Here is a tiny trained network, its code and every weight. The questions are about switching its units off for an input and a class, where a switched-off unit gives its printed mean instead of its output.

import numpy as np


def w(rows, s, z=0):
    codes = np.array(rows[::2]) - 128.0
    scale = np.full(codes.shape[1], s)
    scale[-1] = z or s
    return codes * scale


def norm(h):
    return h / np.sqrt((h * h).mean(-1, keepdims=True) + 1e-5)


def f(y):
    return y / 2 * (1 + np.tanh(0.7978845608 * (y + 0.044715 * y**3)))


def log_softmax(a):
    a = a - a.max(-1, keepdims=True)
    return a - np.log(np.exp(a).sum(-1, keepdims=True))


def net(x, mask):
    res = np.array(x, float).reshape(1, 6) / 4 @ E
    u = 0
    for l in range(4):
        y = f(norm(res) @ A[l][:, :-1].T + A[l][:, -1])
        res = res + np.where(mask[u : u + 10], y, B[l][:, -1]) @ B[l][:, :-1]
        u += 10
    return log_softmax(norm(res)[-1] @ U[:, :-1].T + U[:, -1])


A, B = {}, {}
E = w([
[137,124,66,135,251,111,73,168,198,176],'x0',
[105,2,108,68,94,192,136,214,81,105],'x1',
[142,113,238,160,116,210,45,148,140,163],'x2',
[124,129,128,132,123,127,127,131,125,133],'x3',
[128,127,129,130,123,129,133,130,135,130],'x4',
[138,128,125,130,122,132,130,130,146,120],'x5',
],0.0086)
A[0] = w([
[176,181,72,165,152,156,135,76,159,62,216],'0.n0',
[131,1,109,51,122,168,154,253,89,126,232],'0.n1',
[107,164,135,115,98,136,119,127,82,119,118],'0.n2',
[124,60,146,140,115,190,123,174,107,127,33],'0.n3',
[109,59,111,100,64,155,155,155,78,130,108],'0.n4',
[126,85,61,135,238,112,67,189,182,200,225],'0.n5',
[46,168,112,87,123,135,114,130,98,193,188],'0.n6',
[153,145,214,162,126,226,25,147,123,156,234],'0.n7',
[100,163,136,113,118,63,150,146,141,180,143],'0.n8',
[113,133,125,148,77,173,102,202,143,91,3],'0.n9',
],0.0088,0.0044)
B[0] = w([
[168,123,149,162,118,135,183,73,87,108,176],'0.n0',
[96,110,101,113,89,191,80,179,82,80,251],'0.n1',
[155,46,144,142,129,133,197,111,136,133,140],'0.n2',
[142,84,164,69,92,132,157,97,86,201,161],'0.n3',
[168,130,100,233,141,100,98,125,223,143,181],'0.n4',
[103,113,154,92,253,111,168,160,130,238,245],'0.n5',
[224,177,131,129,32,130,149,118,170,110,142],'0.n6',
[52,133,198,104,138,218,90,75,183,150,238],'0.n7',
[188,124,119,43,140,139,65,64,32,56,145],'0.n8',
[130,122,170,133,107,116,176,99,42,147,136],'0.n9',
],0.0075,0.013)
A[1] = w([
[181,141,135,148,120,3,210,147,111,175,1],'1.n0',
[147,70,2,123,119,113,158,198,128,118,44],'1.n1',
[191,108,65,206,31,86,121,133,111,40,104],'1.n2',
[59,162,26,117,222,100,113,205,142,189,128],'1.n3',
[147,170,125,133,43,117,153,139,73,68,102],'1.n4',
[169,186,113,138,113,4,187,68,144,173,136],'1.n5',
[121,135,154,167,1,151,53,62,94,70,47],'1.n6',
[77,49,98,111,35,165,69,198,76,77,158],'1.n7',
[72,84,91,112,167,122,82,187,174,142,54],'1.n8',
[85,140,155,149,180,120,78,139,179,186,176],'1.n9',
],0.0088,0.0036)
B[1] = w([
[130,91,60,69,139,130,135,97,130,121,160],'1.n0',
[105,219,154,150,133,108,181,166,69,115,181],'1.n1',
[193,72,126,140,145,76,111,45,120,158,196],'1.n2',
[92,133,165,92,52,170,153,144,145,40,246],'1.n3',
[174,105,126,168,125,96,77,99,106,156,171],'1.n4',
[118,55,139,57,125,201,114,156,152,162,204],'1.n5',
[60,149,144,120,75,123,123,135,166,10,225],'1.n6',
[146,157,13,163,129,125,108,152,177,172,254],'1.n7',
[161,102,214,142,90,137,122,97,89,109,188],'1.n8',
[205,158,101,204,93,129,90,106,93,103,235],'1.n9',
],0.011,0.0085)
A[2] = w([
[90,183,123,142,145,82,159,201,46,73,91],'2.n0',
[156,163,86,149,113,135,147,206,60,105,101],'2.n1',
[147,132,84,49,144,156,179,180,91,151,106],'2.n2',
[163,135,27,102,199,128,167,134,161,126,83],'2.n3',
[204,99,95,137,106,42,146,87,66,93,98],'2.n4',
[132,114,62,180,135,159,137,161,122,219,112],'2.n5',
[66,89,145,131,68,152,201,156,125,91,129],'2.n6',
[131,167,35,238,142,12,113,126,60,160,3],'2.n7',
[67,162,104,147,109,165,134,118,144,114,92],'2.n8',
[93,84,169,182,64,149,65,106,119,122,138],'2.n9',
],0.011,0.0058)
B[2] = w([
[198,200,156,127,106,79,158,171,76,159,160],'2.n0',
[153,180,198,134,128,84,227,110,154,94,172],'2.n1',
[65,105,169,99,167,77,132,111,119,175,189],'2.n2',
[59,72,114,116,139,62,114,159,181,136,169],'2.n3',
[198,183,89,171,79,162,155,146,145,82,188],'2.n4',
[161,133,199,110,180,158,163,60,113,103,165],'2.n5',
[136,174,113,145,145,112,69,149,91,193,198],'2.n6',
[187,100,35,135,87,135,175,192,246,88,171],'2.n7',
[150,177,165,85,92,73,118,136,98,83,167],'2.n8',
[105,97,86,112,162,84,147,146,116,135,255],'2.n9',
],0.012,0.0091)
A[3] = w([
[34,33,135,95,94,196,67,235,170,138,108],'3.n0',
[34,141,243,98,195,41,167,55,184,95,96],'3.n1',
[207,91,98,134,96,78,220,7,8,148,57],'3.n2',
[153,141,111,155,41,114,61,3,148,55,96],'3.n3',
[226,57,78,207,143,164,69,67,109,138,132],'3.n4',
[49,159,219,131,130,28,137,29,148,92,38],'3.n5',
[51,87,149,166,211,139,92,53,43,254,108],'3.n6',
[155,248,207,207,220,124,217,102,141,187,119],'3.n7',
[84,175,156,149,101,197,52,63,176,119,161],'3.n8',
[173,232,217,154,165,24,207,201,48,150,3],'3.n9',
],0.0079,0.0065)
B[3] = w([
[123,65,98,76,120,82,116,88,69,93,245],'3.n0',
[101,168,71,157,60,161,213,61,251,76,219],'3.n1',
[189,175,170,118,154,119,110,79,53,64,168],'3.n2',
[114,62,186,51,178,173,141,112,81,122,233],'3.n3',
[116,238,214,136,188,86,120,151,91,171,200],'3.n4',
[76,174,143,182,133,223,221,85,238,179,173],'3.n5',
[181,109,98,118,192,127,162,175,189,180,224],'3.n6',
[125,193,141,186,91,39,43,141,69,156,208],'3.n7',
[155,186,106,202,79,97,150,149,105,82,254],'3.n8',
[55,216,188,73,32,79,178,163,43,154,188],'3.n9',
],0.011,0.0077)
U = w([
[238,137,212,46,187,122,143,23,31,44,170],'0',
[232,131,9,196,45,79,189,205,188,33,47],'1',
[46,195,182,195,37,222,181,31,214,34,98],'2',
[38,70,54,125,23,96,7,150,24,38,253],'3',
[61,84,74,57,212,65,216,81,229,206,115],'4',
[69,232,208,57,76,35,207,250,19,192,22],'5',
[173,241,213,252,202,130,55,139,188,222,119],'6',
[138,16,198,67,234,228,46,220,54,238,2],'7',
],0.014,0.0025)

Each question gives the input, the list of numbers given to net, and the class t.
The units are the neurons (one row each of A and B). Each row of codes is followed by its name. A weight is (code - 128) times the scale printed after its matrix; where a second scale follows, it is the last column's (A, B and U).
mask holds one flag per neuron, layer by layer. A switched-off neuron (its flag False) gives its mean, the last column of its row in B, instead of its output. The means were averaged over made-up inputs and are rounded, as every weight is.
A unit's drop is (log p(t) with every unit on - log p(t) with that unit switched off) / (log p(t) with every unit on - log p(t) with every unit switched off).
most important unit: the unit with the biggest drop
top k neurons: the k neurons with the biggest drops, biggest first
k most important neurons of layer l: the k neurons of layer l with the biggest drops, biggest first
drop when u is switched off: that unit's drop, to one decimal
input [0,4,-7,4,-8,-3], class 1: most important neuron of layer 1 : 1.n2
input [1,7,3,-1,1,8], class 7: top 2 neurons : 0.n3; 1.n3
input [-8,7,0,7,-3,-3], class 1: 2 most important neurons of layer 1 : 1.n7; 1.n3
input [-7,-1,-2,-8,-6,7], class 0: 3 most important neurons of layer 0 : 0.n7; 0.n5; 0.n1
input [-2,0,-3,0,0,0], class 0: top 2 neurons : 0.n1; 0.n7
input [-2,0,5,0,-6,-8], class 2: top 3 neurons : 0.n7; 0.n5; 0.n1
input [4,7,1,1,-7,5], class 7: top 2 neurons : 0.n3; 1.n6
input [1,-5,-6,2,-8,5], class 4: top 3 neurons : 0.n1; 1.n9; 1.n5
input [-2,1,1,-4,4,2], class 3: top 2 neurons : 0.n5; 1.n6
input [0,-8,-4,1,-7,8], class 0: top 4 neurons : 0.n5; 0.n0; 0.n7; 0.n8
input [1,7,3,0,0,5], class 7: top 4 neurons : 0.n3; 1.n3; 2.n5; 1.n6
input [0,-7,-3,-6,-8,-6], class 0: 4 most important neurons of layer 0 : 0.n5; 0.n0; 0.n7; 0.n8
input [-5,-2,-2,8,7,8], class 0: top 3 neurons : 0.n7; 0.n5; 0.n1
input [4,-6,-1,-8,5,6], class 4: most important unit : 0.n7
input [-6,0,-2,-6,2,-7], class 0: top 3 neurons : 0.n7; 0.n1; 0.n5
input [-7,4,0,4,5,-5], class 1: top 2 neurons : 0.n7; 1.n7
input [-1,-2,4,4,-5,-5], class 2: top 2 neurons : 0.n5; 0.n1
input [-7,1,-4,5,7,5], class 1: top 2 neurons : 0.n5; 0.n7
input [-3,4,1,-2,8,8], class 3: 2 most important neurons of layer 1 : 1.n6; 1.n9
input [8,2,4,-4,2,-4], class 7: most important unit : 0.n5
input [-4,-2,-7,7,-2,-8], class 0: 2 most important neurons of layer 0 : 0.n5; 0.n1
input [-3,-7,-1,0,1,6], class 0: top 2 neurons : 0.n7; 0.n5
input [2,0,-4,3,0,-1], class 4: drop when 0.n1 is switched off : 3.7
input [3,6,-1,6,8,7], class 5: drop when 2.n7 is switched off : 0.0
input [-2,4,2,-6,6,7], class 3: drop when 0.n5 is switched off : 3.5
input [4,1,1,-8,3,0], class 7: drop when 0.n5 is switched off : 0.7
